Below is a small trained network, with its code and all its weights. Each question gives an input and a class and asks what happens when units are switched off, that is, made to give their printed mean instead of their output.

import numpy as np


def w(rows, s, z=0):
    codes = np.array(rows[::2]) - 128.0
    scale = np.full(codes.shape[1], s)
    scale[-1] = z or s
    return codes * scale


def norm(h):
    return h / np.sqrt((h * h).mean(-1, keepdims=True) + 1e-5)


def f(y):
    return np.maximum(y, 0)


def log_softmax(a):
    a = a - a.max(-1, keepdims=True)
    return a - np.log(np.exp(a).sum(-1, keepdims=True))


def net(x, mask):
    res = np.array(x, float).reshape(1, 8) / 4 @ E
    u = 0
    for l in range(2):
        y = f(norm(res) @ A[l][:, :-1].T + A[l][:, -1])
        res = res + np.where(mask[u : u + 11], y, B[l][:, -1]) @ B[l][:, :-1]
        u += 11
    return log_softmax(norm(res)[-1] @ U[:, :-1].T + U[:, -1])


A, B = {}, {}
E = w([
[131,160,127,120,170,201],'x0',
[243,85,101,127,248,199],'x1',
[80,87,70,106,131,141],'x2',
[162,129,133,113,123,146],'x3',
[116,175,186,175,158,79],'x4',
[160,124,116,134,88,157],'x5',
[68,166,176,13,98,166],'x6',
[128,124,106,129,117,189],'x7',
],0.0012)
A[0] = w([
[135,133,107,114,195,219,128],'L0N0',
[118,131,111,120,120,135,3],'L0N1',
[92,157,155,176,122,62,124],'L0N2',
[171,67,5,139,84,163,110],'L0N3',
[96,74,82,217,117,153,45],'L0N4',
[173,101,111,188,136,135,113],'L0N5',
[153,113,120,84,178,45,136],'L0N6',
[84,148,100,182,109,67,130],'L0N7',
[209,64,118,159,156,99,149],'L0N8',
[116,149,152,156,120,46,91],'L0N9',
[116,130,48,143,142,98,11],'L0N10',
],0.0024,0.0033)
B[0] = w([
[139,99,106,212,114,51,235],'L0N0',
[212,201,172,28,206,252,128],'L0N1',
[141,65,51,133,122,116,189],'L0N2',
[73,44,48,234,125,37,236],'L0N3',
[117,64,90,70,92,62,142],'L0N4',
[120,141,145,78,130,168,188],'L0N5',
[75,151,140,88,86,175,179],'L0N6',
[182,67,65,139,159,135,187],'L0N7',
[112,162,159,56,117,173,251],'L0N8',
[123,53,41,193,105,93,163],'L0N9',
[129,184,95,78,164,190,128],'L0N10',
],0.0028,0.0017)
A[1] = w([
[78,181,146,64,90,99,185],'L1N0',
[148,146,172,70,155,189,138],'L1N1',
[132,109,102,68,170,185,99],'L1N2',
[158,57,19,152,96,159,7],'L1N3',
[76,118,41,167,189,164,86],'L1N4',
[114,129,140,168,102,16,84],'L1N5',
[132,123,154,172,78,1,122],'L1N6',
[144,130,172,65,157,173,122],'L1N7',
[165,74,70,81,88,187,95],'L1N8',
[98,159,157,184,145,2,92],'L1N9',
[108,33,4,180,111,155,87],'L1N10',
],0.0025,0.0014)
B[1] = w([
[110,142,150,60,85,178,183],'L1N0',
[93,117,119,168,89,86,164],'L1N1',
[123,129,129,187,93,69,160],'L1N2',
[92,118,104,146,91,47,201],'L1N3',
[115,42,65,130,46,12,187],'L1N4',
[171,30,29,202,147,69,166],'L1N5',
[200,9,9,205,134,53,181],'L1N6',
[93,116,117,168,87,95,158],'L1N7',
[111,100,106,199,120,26,182],'L1N8',
[128,27,24,162,98,85,163],'L1N9',
[113,35,41,164,77,4,251],'L1N10',
],0.003,0.0029)
U = w([
[5,251,249,5,7,249,117],'0',
[251,250,250,241,251,251,3],'1',
[115,5,4,249,45,6,241],'2',
],0.0035,0.0033)

Each question gives the input, the list of numbers given to net, and the class t.
The units are the neurons (one row each of A and B). Each row of codes is followed by its name. A weight is (code - 128) times the scale printed after its matrix; where a second scale follows, it is the last column's (A, B and U).
mask holds one flag per neuron, layer by layer. A switched-off neuron (its flag False) gives its mean, the last column of its row in B, instead of its output. The means were averaged over made-up inputs and are rounded, as every weight is.
A unit's drop is (log p(t) with every unit on - log p(t) with that unit switched off) / (log p(t) with every unit on - log p(t) with every unit switched off).
The circuit of an input: a set's keep is (log p(t) with only the set's units on - log p(t) with every unit switched off) / (log p(t) with every unit on - log p(t) with every unit switched off). Starting from the 12 units with the biggest drops (on a tie, the unit counted first), units are removed one at a time, each time the one whose removal leaves the highest keep (on an exact tie, the one counted first), for as long as the keep stays at least 0.8.
circuit, biggest first: the units of the circuit, biggest drop first
unit that matters most: the unit with the biggest drop
k most important neurons: the k neurons with the biggest drops, biggest first
top k neurons in layer l: the k neurons of layer l with the biggest drops, biggest first
drop of u: that unit's drop, to one decimal
input [6,-1,-7,7,6,-2,-4,-3], class 1: circuit, biggest first : [L1N10, L0N3, L1N4]
input [4,5,-7,4,1,-3,-5,0], class 1: unit that matters most : L1N10
input [4,3,-6,-6,-2,7,7,-2], class 0: 3 most important neurons : [L1N10, L0N3, L1N6]
input [0,-2,0,-6,7,-5,6,8], class 0: top 2 neurons in layer 0 : [L0N3, L0N0]
input [-2,5,0,5,6,-1,-3,2], class 1: 3 most important neurons : [L1N10, L1N4, L1N6]
input [-4,-3,5,2,-5,-1,6,0], class 0: 2 most important neurons : [L1N10, L0N3]
input [-1,-6,-1,2,-7,-4,5,-5], class 0: top 2 neurons in layer 1 : [L1N10, L1N0]
input [5,7,3,4,5,-2,-2,-2], class 1: 2 most important neurons : [L1N10, L0N3]
input [1,5,-2,8,3,-4,6,-7], class 0: top 2 neurons in layer 1 : [L1N10, L1N6]
input [-3,4,5,0,4,3,1,-5], class 0: top 2 neurons in layer 0 : [L0N6, L0N8]
input [3,6,-7,-6,-2,-1,-7,-5], class 1: drop of L0N8 : 0.1
input [-6,-1,-4,-4,0,6,6,8], class 0: drop of L0N6 : 0.0
input [3,-1,-8,-5,-3,8,7,8], class 0: drop of L1N10 : 0.2
input [6,3,-2,6,3,1,0,-6], class 1: top neuron in layer 1 : [L1N10]
input [0,-4,-5,-4,-6,-2,7,-5], class 0: top 2 neurons in layer 0 : [L0N3, L0N0]
